Below are the code and all the weights of a small trained network. Each question names an input and a class and asks about switching units off, where a switched-off unit gives its printed mean instead of its output.

import numpy as np


def w(rows, s, z=0):
    codes = np.array(rows[::2]) - 128.0
    scale = np.full(codes.shape[1], s)
    scale[-1] = z or s
    return codes * scale


def f(y):
    return y / 2 * (1 + np.tanh(0.7978845608 * (y + 0.044715 * y**3)))


def log_softmax(a):
    a = a - a.max(-1, keepdims=True)
    return a - np.log(np.exp(a).sum(-1, keepdims=True))


def net(x, mask):
    res = np.array(x, float).reshape(1, 7) / 4 @ E
    y = f(res @ A[0][:, :-1].T + A[0][:, -1])
    res = res + np.where(mask, y, B[0][:, -1]) @ B[0][:, :-1]
    return log_softmax(res[-1] @ U[:, :-1].T + U[:, -1])


A, B = {}, {}
E = w([
[140,46,29],'x0',
[94,197,2],'x1',
[203,130,122],'x2',
[126,129,128],'x3',
[139,127,127],'x4',
[94,129,135],'x5',
[87,127,134],'x6',
],0.0077)
A[0] = w([
[159,84,203,109],'neuron 1',
[251,92,185,126],'neuron 2',
[139,60,87,83],'neuron 3',
[109,202,193,103],'neuron 4',
[131,81,198,92],'neuron 5',
[168,210,174,140],'neuron 6',
[221,128,112,173],'neuron 7',
[110,11,81,107],'neuron 8',
[123,45,177,78],'neuron 9',
[149,73,178,65],'neuron 10',
[54,163,85,100],'neuron 11',
[159,242,180,107],'neuron 12',
[204,88,98,254],'neuron 13',
[115,192,158,90],'neuron 14',
[71,108,190,116],'neuron 15',
[152,16,77,72],'neuron 16',
[72,48,95,165],'neuron 17',
[154,29,206,135],'neuron 18',
[128,20,239,109],'neuron 19',
[115,142,128,82],'neuron 20',
[124,204,66,74],'neuron 21',
[144,64,64,72],'neuron 22',
],0.011,0.0086)
B[0] = w([
[128,138,81,188],'neuron 1',
[125,133,124,209],'neuron 2',
[198,72,144,146],'neuron 3',
[128,22,130,177],'neuron 4',
[145,128,87,171],'neuron 5',
[127,68,157,180],'neuron 6',
[99,146,144,187],'neuron 7',
[144,80,156,181],'neuron 8',
[239,208,63,160],'neuron 9',
[201,151,98,148],'neuron 10',
[180,175,129,160],'neuron 11',
[138,63,121,181],'neuron 12',
[31,175,177,254],'neuron 13',
[162,71,109,141],'neuron 14',
[118,134,118,172],'neuron 15',
[157,33,120,171],'neuron 16',
[111,126,165,187],'neuron 17',
[115,147,98,227],'neuron 18',
[150,191,98,240],'neuron 19',
[193,100,80,114],'neuron 20',
[254,144,91,158],'neuron 21',
[152,106,127,154],'neuron 22',
],0.0084,0.0083)
U = w([
[231,194,1,16],'0',
[87,156,159,253],'1',
[101,155,163,215],'2',
[186,21,169,9],'3',
[97,197,205,132],'4',
[98,179,169,141],'5',
],0.0083,0.0045)

Each question gives the input, the list of numbers given to net, and the class t.
The units are the neurons (one row each of A and B). Each row of codes is followed by its name. A weight is (code - 128) times the scale printed after its matrix; where a second scale follows, it is the last column's (A, B and U).
mask holds one flag per neuron, in row order. A switched-off neuron (its flag False) gives its mean, the last column of its row in B, instead of its output. The means were averaged over made-up inputs and are rounded, as every weight is.
A unit's drop is (log p(t) with every unit on - log p(t) with that unit switched off) / (log p(t) with every unit on - log p(t) with every unit switched off).
The circuit of an input: a set's keep is (log p(t) with only the set's units on - log p(t) with every unit switched off) / (log p(t) with every unit on - log p(t) with every unit switched off). Starting from the 12 units with the biggest drops (on a tie, the unit counted first), units are removed one at a time, each time the one whose removal leaves the highest keep (on an exact tie, the one counted first), for as long as the keep stays at least 0.8.
circuit, biggest first: the units of the circuit, biggest drop first
unit that matters most: the unit with the biggest drop
top k neurons: the k neurons with the biggest drops, biggest first
drop when u is switched off: that unit's drop, to one decimal
input [4,-7,5,6,-1,3,-5], class 0: circuit, biggest first : (neuron 9; neuron 19)
input [0,-8,-8,4,-8,6,1], class 0: unit that matters most : neuron 9
input [-8,-5,-3,4,-3,6,8], class 3: circuit, biggest first : (neuron 4; neuron 13)
input [8,3,2,6,2,-6,-4], class 3: circuit, biggest first : (neuron 16; neuron 8)
input [-4,3,4,-1,0,4,0], class 3: circuit, biggest first : (neuron 13; neuron 19; neuron 12)
input [-5,8,3,-1,-1,6,2], class 0: top 2 neurons : (neuron 21; neuron 13)
input [8,1,-8,-3,-1,4,-8], class 3: circuit, biggest first : (neuron 16; neuron 8)
input [4,-8,-3,-1,7,-1,4], class 0: top 2 neurons : (neuron 9; neuron 19)
input [-3,-5,-5,2,1,2,2], class 0: top 3 neurons : (neuron 13; neuron 19; neuron 9)
input [6,-4,7,7,-4,-8,-4], class 5: top 2 neurons : (neuron 13; neuron 7)
input [8,-1,5,7,0,5,6], class 3: top 3 neurons : (neuron 16; neuron 8; neuron 3)
input [-4,-8,3,2,-5,-6,-1], class 0: drop when neuron 21 is switched off : 0.0
input [-7,-4,6,3,-2,7,6], class 3: drop when neuron 13 is switched off : 0.2
input [2,-2,4,0,-1,-1,-7], class 4: unit that matters most : neuron 13
input [-1,-6,0,-5,1,-4,7], class 0: drop when neuron 19 is switched off : 0.2
